Below are the code and all the weights of a small trained network. Each question names an input and a class and asks about switching units off, where a switched-off unit gives its printed mean instead of its output.

import numpy as np


def w(rows, s, z=0):
    codes = np.array(rows[::2]) - 128.0
    scale = np.full(codes.shape[1], s)
    scale[-1] = z or s
    return codes * scale


def norm(h):
    return h / np.sqrt((h * h).mean(-1, keepdims=True) + 1e-5)


def f(y):
    return y / 2 * (1 + np.tanh(0.7978845608 * (y + 0.044715 * y**3)))


def log_softmax(a):
    a = a - a.max(-1, keepdims=True)
    return a - np.log(np.exp(a).sum(-1, keepdims=True))


def net(x, mask):
    res = np.array(x, float).reshape(1, 7) / 4 @ E
    u = 0
    for l in range(3):
        y = f(norm(res) @ A[l][:, :-1].T + A[l][:, -1])
        res = res + np.where(mask[u : u + 6], y, B[l][:, -1]) @ B[l][:, :-1]
        u += 6
    return log_softmax(norm(res)[-1] @ U[:, :-1].T + U[:, -1])


A, B = {}, {}
E = w([
[128,134,132,124,130,124,127,127,130,123,132,127],'x0',
[200,69,62,163,225,141,87,97,232,191,148,90],'x1',
[129,129,126,132,123,128,130,128,132,126,124,126],'x2',
[173,84,194,147,153,164,248,227,77,89,175,104],'x3',
[134,132,127,128,128,130,130,124,127,127,125,128],'x4',
[123,124,124,130,126,126,135,127,128,130,128,129],'x5',
[103,88,120,77,128,217,114,127,179,58,143,255],'x6',
],0.0052)
A[0] = w([
[79,195,189,117,35,42,154,156,25,176,101,57,91],'L0N1',
[96,229,204,98,7,146,210,217,2,78,164,162,92],'L0N2',
[98,245,76,181,125,45,56,73,112,172,88,48,95],'L0N3',
[154,189,144,177,94,80,120,88,89,180,79,11,2],'L0N4',
[194,71,154,118,176,112,157,177,112,118,92,155,96],'L0N5',
[20,229,152,85,1,66,106,94,58,84,59,177,121],'L0N6',
],0.0041,0.0046)
B[0] = w([
[187,161,76,234,175,43,101,242,96,177,104,184,205],'L0N1',
[115,9,175,64,163,116,83,73,133,84,46,91,249],'L0N2',
[148,11,13,70,79,79,171,202,83,127,121,103,204],'L0N3',
[42,48,133,120,82,235,152,166,115,113,172,167,158],'L0N4',
[103,200,36,161,72,148,138,220,107,104,122,105,142],'L0N5',
[114,222,48,167,99,166,158,186,150,217,253,151,255],'L0N6',
],0.0047,0.0067)
A[1] = w([
[158,142,123,165,153,118,140,147,141,144,19,134,252],'L1N1',
[178,181,147,160,112,109,199,110,115,131,199,49,12],'L1N2',
[16,114,192,45,29,174,162,100,101,81,157,188,62],'L1N3',
[72,227,129,97,92,208,62,43,157,195,238,207,20],'L1N4',
[194,136,183,197,148,72,130,152,112,130,83,58,155],'L1N5',
[79,172,90,134,98,171,130,183,101,193,255,147,151],'L1N6',
],0.0052,0.003)
B[1] = w([
[76,127,182,91,117,103,104,145,112,95,177,118,182],'L1N1',
[82,192,50,218,120,193,136,104,198,217,142,62,132],'L1N2',
[73,41,141,61,68,197,146,96,128,78,107,46,233],'L1N3',
[42,253,244,131,117,95,100,2,212,83,184,60,229],'L1N4',
[45,168,200,114,142,105,145,101,43,108,91,61,191],'L1N5',
[159,162,118,184,48,139,118,79,181,144,204,124,254],'L1N6',
],0.0057,0.0047)
A[2] = w([
[122,92,203,92,166,203,174,120,148,44,124,147,141],'L2N1',
[245,130,108,168,174,199,196,191,176,80,183,224,30],'L2N2',
[136,230,140,163,182,120,49,32,200,147,115,252,24],'L2N3',
[127,148,174,84,171,128,62,31,174,108,57,255,2],'L2N4',
[131,216,125,193,181,145,207,129,132,214,190,79,117],'L2N5',
[115,84,80,157,114,70,160,166,77,136,89,25,152],'L2N6',
],0.0056,0.0033)
B[2] = w([
[157,152,44,156,103,95,135,168,137,184,149,193,229],'L2N1',
[66,224,51,168,29,29,83,196,83,202,187,160,164],'L2N2',
[130,27,209,117,161,178,157,158,2,135,67,161,198],'L2N3',
[170,116,168,246,208,192,92,123,54,195,117,136,165],'L2N4',
[165,134,112,163,115,190,192,180,182,37,143,180,210],'L2N5',
[149,174,144,97,158,151,98,59,186,121,114,148,253],'L2N6',
],0.0073,0.0054)
U = w([
[168,228,22,214,29,27,84,229,113,216,222,222,254],'0',
[83,165,254,97,199,24,166,214,20,39,24,18,116],'1',
[2,192,230,138,21,217,80,6,193,54,226,145,59],'2',
[96,7,117,21,39,221,220,224,96,12,93,223,96],'3',
[224,67,29,43,202,35,33,12,226,198,32,32,58],'4',
[227,249,141,225,223,210,237,154,233,25,139,27,33],'5',
[167,18,193,213,226,248,30,45,43,225,59,212,34],'6',
],0.0082,0.0041)

Each question gives the input, the list of numbers given to net, and the class t.
The units are the neurons (one row each of A and B). Each row of codes is followed by its name. A weight is (code - 128) times the scale printed after its matrix; where a second scale follows, it is the last column's (A, B and U).
mask holds one flag per neuron, layer by layer. A switched-off neuron (its flag False) gives its mean, the last column of its row in B, instead of its output. The means were averaged over made-up inputs and are rounded, as every weight is.
A unit's drop is (log p(t) with every unit on - log p(t) with that unit switched off) / (log p(t) with every unit on - log p(t) with every unit switched off).
The circuit of an input: a set's keep is (log p(t) with only the set's units on - log p(t) with every unit switched off) / (log p(t) with every unit on - log p(t) with every unit switched off). Starting from the 12 units with the biggest drops (on a tie, the unit counted first), units are removed one at a time, each time the one whose removal leaves the highest keep (on an exact tie, the one counted first), for as long as the keep stays at least 0.8.
circuit, biggest first: the units of the circuit, biggest drop first
unit that matters most: the unit with the biggest drop
k most important neurons: the k neurons with the biggest drops, biggest first
top k neurons in layer l: the k neurons of layer l with the biggest drops, biggest first
input [2,-3,-8,7,-4,-2,0], class 1: unit that matters most : L0N4
input [0,1,-1,-4,-7,-3,-5], class 4: 4 most important neurons : (L0N3, L0N6, L2N6, L2N2)
input [1,2,7,-1,-7,4,-6], class 4: 3 most important neurons : (L0N6, L0N3, L2N6)
input [0,-4,-2,1,-5,8,-6], class 1: 4 most important neurons : (L0N2, L2N1, L1N5, L0N1)
input [2,7,0,1,-2,-8,-3], class 5: 3 most important neurons : (L0N2, L2N5, L1N3)
input [8,3,-8,4,6,-5,1], class 0: 4 most important neurons : (L2N2, L1N4, L1N3, L0N1)
input [0,4,3,0,4,-7,8], class 6: 2 most important neurons : (L0N3, L2N3)
input [-8,2,3,1,7,-3,6], class 0: 2 most important neurons : (L0N6, L2N2)
input [-1,2,4,2,8,-8,-1], class 5: 2 most important neurons : (L0N2, L0N6)
input [-1,1,8,8,-4,-1,8], class 0: 2 most important neurons : (L2N2, L2N1)
input [-8,8,1,-4,-6,0,1], class 6: circuit, biggest first : (L1N3, L2N3)
input [8,-2,3,1,0,3,-2], class 1: 2 most important neurons : (L0N2, L0N1)
input [-2,-6,-6,7,-5,3,0], class 1: 2 most important neurons : (L0N1, L0N4)
input [8,-8,4,-7,1,-6,0], class 0: top 2 neurons in layer 0 : (L0N1, L0N3)
input [7,-4,1,5,7,-7,-1], class 1: unit that matters most : L0N2
input [6,-5,-4,1,-8,-4,-3], class 1: 4 most important neurons : (L0N2, L0N1, L2N1, L1N5)
input [5,-5,3,1,0,8,0], class 1: circuit, biggest first : (L0N2, L0N1)
input [6,3,-7,2,2,4,-8], class 5: top 2 neurons in layer 2 : (L2N5, L2N6)
input [1,4,4,0,-4,3,-2], class 4: top 2 neurons in layer 1 : (L1N4, L1N6)
input [-1,2,-5,-2,-6,-6,5], class 6: unit that matters most : L0N6
input [0,4,-3,0,6,-2,5], class 6: top 2 neurons in layer 0 : (L0N3, L0N1)
input [-6,1,2,1,6,3,-4], class 5: top 3 neurons in layer 2 : (L2N6, L2N2, L2N1)
input [-5,8,7,1,4,-5,-2], class 5: top 2 neurons in layer 0 : (L0N2, L0N3)
